Below are the code and all the weights of a small trained network. Each question names an input and a class and asks about switching units off, where a switched-off unit gives its printed mean instead of its output.

import numpy as np


def w(rows, s, z=0):
    codes = np.array(rows[::2]) - 128.0
    scale = np.full(codes.shape[1], s)
    scale[-1] = z or s
    return codes * scale


def norm(h):
    return h / np.sqrt((h * h).mean(-1, keepdims=True) + 1e-5)


def f(y):
    return np.maximum(y, 0)


def log_softmax(a):
    a = a - a.max(-1, keepdims=True)
    return a - np.log(np.exp(a).sum(-1, keepdims=True))


def net(x, mask):
    res = np.array(x, float).reshape(1, 3) / 4 @ E
    u = 0
    for l in range(2):
        y = f(norm(res) @ A[l][:, :-1].T + A[l][:, -1])
        res = res + np.where(mask[u : u + 12], y, B[l][:, -1]) @ B[l][:, :-1]
        u += 12
    return log_softmax(norm(res)[-1] @ U[:, :-1].T + U[:, -1])


A, B = {}, {}
E = w([
[134,77,131,110,138,145,174],'x0',
[162,175,45,132,117,95,226],'x1',
[143,161,106,1,47,129,109],'x2',
],0.0099)
A[0] = w([
[125,123,187,101,112,163,99,96],'L0N0',
[113,67,190,171,141,161,89,136],'L0N1',
[163,145,129,140,139,176,120,57],'L0N2',
[132,162,116,88,122,124,146,36],'L0N3',
[127,138,134,140,117,128,99,156],'L0N4',
[123,128,180,3,83,162,66,65],'L0N5',
[131,142,72,35,100,111,130,67],'L0N6',
[120,104,151,60,123,126,86,91],'L0N7',
[133,153,87,97,79,141,159,4],'L0N8',
[166,144,127,166,110,171,147,65],'L0N9',
[128,161,66,209,141,126,195,98],'L0N10',
[117,102,189,173,151,122,84,98],'L0N11',
],0.014,0.0039)
B[0] = w([
[142,81,91,120,200,113,66,185],'L0N0',
[171,212,192,160,188,227,130,243],'L0N1',
[114,144,157,126,138,115,128,128],'L0N2',
[115,156,74,99,137,189,182,167],'L0N3',
[153,97,184,146,173,146,133,155],'L0N4',
[101,45,109,136,140,6,33,254],'L0N5',
[96,180,117,68,118,224,172,230],'L0N6',
[107,80,105,148,109,82,83,190],'L0N7',
[172,246,194,142,137,153,116,189],'L0N8',
[138,88,120,108,157,96,180,146],'L0N9',
[99,55,79,192,141,25,80,254],'L0N10',
[163,115,147,70,114,228,211,220],'L0N11',
],0.013,0.01)
A[1] = w([
[142,92,131,184,100,49,171,6],'L1N0',
[142,137,95,132,109,102,128,48],'L1N1',
[140,71,121,154,147,127,116,67],'L1N2',
[95,193,121,112,97,139,138,169],'L1N3',
[148,143,228,129,84,213,149,87],'L1N4',
[141,85,94,207,79,70,157,94],'L1N5',
[137,70,142,120,59,86,85,28],'L1N6',
[172,170,117,137,148,174,175,157],'L1N7',
[201,125,187,120,135,197,147,19],'L1N8',
[156,249,110,33,38,166,186,91],'L1N9',
[178,168,174,102,152,168,153,111],'L1N10',
[154,160,137,102,176,179,102,142],'L1N11',
],0.016,0.0026)
B[1] = w([
[131,189,96,169,171,120,145,190],'L1N0',
[115,109,163,127,110,152,137,148],'L1N1',
[118,176,83,81,100,105,143,188],'L1N2',
[181,115,152,151,78,127,121,178],'L1N3',
[43,116,153,116,149,161,142,228],'L1N4',
[155,144,96,168,162,139,191,208],'L1N5',
[137,43,151,106,160,120,119,180],'L1N6',
[111,97,137,96,104,106,73,224],'L1N7',
[102,153,167,125,114,160,134,223],'L1N8',
[254,195,139,115,24,106,107,246],'L1N9',
[113,125,142,128,158,182,129,223],'L1N10',
[102,139,115,157,73,115,196,218],'L1N11',
],0.025,0.012)
U = w([
[3,143,195,119,160,237,160,218],'0',
[104,171,49,203,218,105,202,184],'1',
[72,36,117,64,183,77,35,145],'2',
[184,201,134,90,30,130,109,2],'3',
],0.012,0.0008)

Each question gives the input, the list of numbers given to net, and the class t.
The units are the neurons (one row each of A and B). Each row of codes is followed by its name. A weight is (code - 128) times the scale printed after its matrix; where a second scale follows, it is the last column's (A, B and U).
mask holds one flag per neuron, layer by layer. A switched-off neuron (its flag False) gives its mean, the last column of its row in B, instead of its output. The means were averaged over made-up inputs and are rounded, as every weight is.
A unit's drop is (log p(t) with every unit on - log p(t) with that unit switched off) / (log p(t) with every unit on - log p(t) with every unit switched off).
unit that matters most: the unit with the biggest drop
top k neurons: the k neurons with the biggest drops, biggest first
top k neurons in layer l: the k neurons of layer l with the biggest drops, biggest first
drop when u is switched off: that unit's drop, to one decimal
input [7,1,-6], class 1: unit that matters most	L0N10
input [1,-5,0], class 0: top 3 neurons in layer 0	[L0N1; L0N10; L0N11]
input [6,-1,0], class 0: top 4 neurons	[L0N10; L0N5; L0N1; L1N9]
input [-2,-2,0], class 0: top 2 neurons	[L0N10; L0N1]
input [-2,0,-4], class 0: top 3 neurons in layer 0	[L0N5; L0N11; L0N1]
input [-4,0,-5], class 0: top 2 neurons in layer 0	[L0N5; L0N11]
input [4,-2,0], class 0: top 3 neurons	[L0N1; L0N10; L1N9]
input [-8,0,0], class 0: top 2 neurons	[L0N10; L0N5]
input [-4,1,-7], class 1: top 2 neurons in layer 0	[L0N10; L0N6]
input [5,-8,1], class 2: top 2 neurons	[L0N5; L0N7]
input [1,0,-1], class 0: top 2 neurons in layer 0	[L0N5; L0N1]
input [-2,3,0], class 1: drop when L0N10 is switched off	1.6
input [-5,-4,4], class 2: drop when L0N4 is switched off	0.0
input [8,7,-1], class 1: drop when L0N10 is switched off	0.1
input [4,0,-1], class 0: unit that matters most	L0N5
